Below is a small trained network, with its code and all its weights. Each question gives an input and a class and asks what happens when units are switched off, that is, made to give their printed mean instead of their output.

import numpy as np


def w(rows, s, z=0):
    codes = np.array(rows[::2]) - 128.0
    scale = np.full(codes.shape[1], s)
    scale[-1] = z or s
    return codes * scale


def f(y):
    return np.maximum(y, 0)


def log_softmax(a):
    a = a - a.max(-1, keepdims=True)
    return a - np.log(np.exp(a).sum(-1, keepdims=True))


def net(x, mask):
    res = np.array(x, float).reshape(1, 8) / 4 @ E
    y = f(res @ A[0][:, :-1].T + A[0][:, -1])
    res = res + np.where(mask, y, B[0][:, -1]) @ B[0][:, :-1]
    return log_softmax(res[-1] @ U[:, :-1].T + U[:, -1])


A, B = {}, {}
E = w([
[128,122,138,126,136,124,134],'x0',
[128,126,139,124,136,121,130],'x1',
[201,124,107,241,162,107,209],'x2',
[198,254,133,74,90,76,152],'x3',
[132,122,129,130,122,120,124],'x4',
[42,193,101,182,201,35,61],'x5',
[201,162,219,176,166,186,23],'x6',
[203,97,28,63,207,125,86],'x7',
],0.0072)
A[0] = w([
[77,152,129,177,184,37,71,54],'N0',
[148,121,91,92,166,142,125,56],'N1',
[90,50,137,164,120,178,120,69],'N2',
[186,251,144,76,78,87,154,69],'N3',
[59,45,117,184,182,172,121,56],'N4',
[177,119,96,87,181,151,93,88],'N5',
[161,226,102,106,81,73,143,79],'N6',
[63,143,130,110,153,67,68,120],'N7',
[168,114,68,60,175,136,92,52],'N8',
[86,167,98,165,152,94,91,1],'N9',
[98,96,85,85,110,66,188,29],'N10',
[38,169,241,155,57,142,169,78],'N11',
[138,140,136,138,130,150,111,80],'N12',
[82,138,189,156,77,129,148,17],'N13',
[71,153,188,161,85,148,144,79],'N14',
[83,46,105,167,117,149,113,47],'N15',
[156,116,107,220,159,75,154,90],'N16',
[160,96,152,106,85,173,145,75],'N17',
[159,119,45,81,189,127,119,66],'N18',
[195,150,185,137,152,165,68,61],'N19',
[189,217,126,106,99,78,143,57],'N20',
[63,127,161,2,84,198,48,60],'N21',
[52,129,19,82,126,44,222,63],'N22',
[173,143,183,161,164,149,59,62],'N23',
[93,94,89,103,100,82,181,3],'N24',
[175,120,49,64,207,141,91,56],'N25',
[183,168,192,153,182,170,55,67],'N26',
[73,182,120,148,175,51,108,53],'N27',
[101,176,191,170,74,124,182,101],'N28',
[226,113,127,242,157,148,232,79],'N29',
[195,72,154,89,72,187,181,52],'N30',
[157,165,170,151,166,153,47,69],'N31',
[147,73,167,56,64,181,135,94],'N32',
[172,99,150,90,90,180,168,26],'N33',
],0.0083,0.0092)
B[0] = w([
[178,190,80,161,177,187,190,207],'N0',
[146,121,128,179,133,103,139,141],'N1',
[132,97,168,81,179,123,116,164],'N2',
[90,56,185,86,227,149,116,207],'N3',
[132,90,187,54,208,149,102,182],'N4',
[170,97,118,170,106,73,112,174],'N5',
[110,76,167,88,179,156,103,191],'N6',
[170,186,78,143,165,167,146,203],'N7',
[153,100,122,174,125,71,118,170],'N8',
[133,169,110,149,193,152,166,145],'N9',
[99,103,171,169,57,174,181,166],'N10',
[209,82,88,170,116,61,90,223],'N11',
[120,126,128,138,123,135,143,132],'N12',
[158,69,101,233,104,53,132,146],'N13',
[184,89,108,154,120,72,112,177],'N14',
[118,71,199,81,180,146,105,154],'N15',
[94,168,112,64,111,116,77,204],'N16',
[141,156,105,176,170,143,152,164],'N17',
[161,101,125,191,98,71,116,180],'N18',
[75,87,152,167,73,121,201,188],'N19',
[94,65,180,92,197,147,108,177],'N20',
[3,204,91,109,128,52,101,203],'N21',
[93,106,195,150,38,171,181,237],'N22',
[64,105,141,148,60,149,189,189],'N23',
[94,126,145,185,73,159,185,148],'N24',
[183,83,129,186,116,57,106,190],'N25',
[63,94,166,160,51,151,187,212],'N26',
[181,176,69,168,178,186,172,188],'N27',
[202,96,110,135,126,90,83,204],'N28',
[1,216,79,71,115,62,70,253],'N29',
[148,185,82,213,215,174,184,196],'N30',
[93,104,149,136,75,159,192,191],'N31',
[152,194,84,158,167,154,150,195],'N32',
[150,181,87,170,207,161,173,157],'N33',
],0.0084,0.0072)
U = w([
[172,209,84,182,191,205,189,100],'0',
[88,85,196,157,2,177,207,102],'1',
[212,61,121,177,96,19,87,94],'2',
[112,53,219,48,236,164,101,99],'3',
[150,155,125,101,95,154,113,252],'4',
[30,232,89,87,109,54,87,101],'5',
],0.0092,0.021)

Each question gives the input, the list of numbers given to net, and the class t.
The units are the neurons (one row each of A and B). Each row of codes is followed by its name. A weight is (code - 128) times the scale printed after its matrix; where a second scale follows, it is the last column's (A, B and U).
mask holds one flag per neuron, in row order. A switched-off neuron (its flag False) gives its mean, the last column of its row in B, instead of its output. The means were averaged over made-up inputs and are rounded, as every weight is.
A unit's drop is (log p(t) with every unit on - log p(t) with that unit switched off) / (log p(t) with every unit on - log p(t) with every unit switched off).
The circuit of an input: a set's keep is (log p(t) with only the set's units on - log p(t) with every unit switched off) / (log p(t) with every unit on - log p(t) with every unit switched off). Starting from the 12 units with the biggest drops (on a tie, the unit counted first), units are removed one at a time, each time the one whose removal leaves the highest keep (on an exact tie, the one counted first), for as long as the keep stays at least 0.8.
circuit, biggest first: the units of the circuit, biggest drop first
k most important neurons: the k neurons with the biggest drops, biggest first
drop of u: that unit's drop, to one decimal
input [-4,7,0,8,1,5,-6,-5], class 3: circuit, biggest first	(N3 N6)
input [8,-6,-8,-8,1,3,-2,-5], class 3: circuit, biggest first	(N4)
input [-2,-7,-8,-6,-3,-8,5,4], class 0: 3 most important neurons	(N30 N32 N29)
input [1,7,0,6,1,-8,-2,8], class 0: 3 most important neurons	(N30 N33 N32)
input [-7,-6,-6,1,-5,-6,-1,-6], class 0: circuit, biggest first	(N32 N30)
input [-2,-5,-5,6,-6,7,-3,-1], class 0: circuit, biggest first	(N27 N7)
input [8,6,0,-7,2,7,6,6], class 0: 2 most important neurons	(N0 N7)
input [7,-2,-2,6,-3,-7,4,4], class 0: 3 most important neurons	(N30 N32 N33)
input [-5,0,4,-4,-5,3,5,3], class 1: circuit, biggest first	(N26 N23 N31)
input [4,-4,-6,3,3,-6,-1,7], class 2: circuit, biggest first	(N25 N8)
input [-2,-2,-3,6,2,7,-6,2], class 0: 2 most important neurons	(N27 N7)
input [-8,-4,7,7,-3,-3,-2,0], class 3: circuit, biggest first	(N3 N20)
input [1,0,2,7,-8,-3,6,-3], class 3: 3 most important neurons	(N3 N20 N22)
input [4,-6,7,5,-2,4,5,5], class 5: circuit, biggest first	(N29)
input [-5,-7,-7,0,0,6,7,8], class 2: 2 most important neurons	(N25 N5)
input [-5,0,2,6,4,7,-2,6], class 0: 2 most important neurons	(N27 N0)
input [-7,2,7,6,-8,5,1,-2], class 5: 3 most important neurons	(N29 N16 N4)
input [1,0,-1,-8,2,-4,8,8], class 1: 4 most important neurons	(N26 N23 N19 N31)
input [1,6,-8,-5,0,1,1,1], class 5: drop of N21	1.7
input [5,5,3,1,5,-8,6,-3], class 0: circuit, biggest first	(N30)
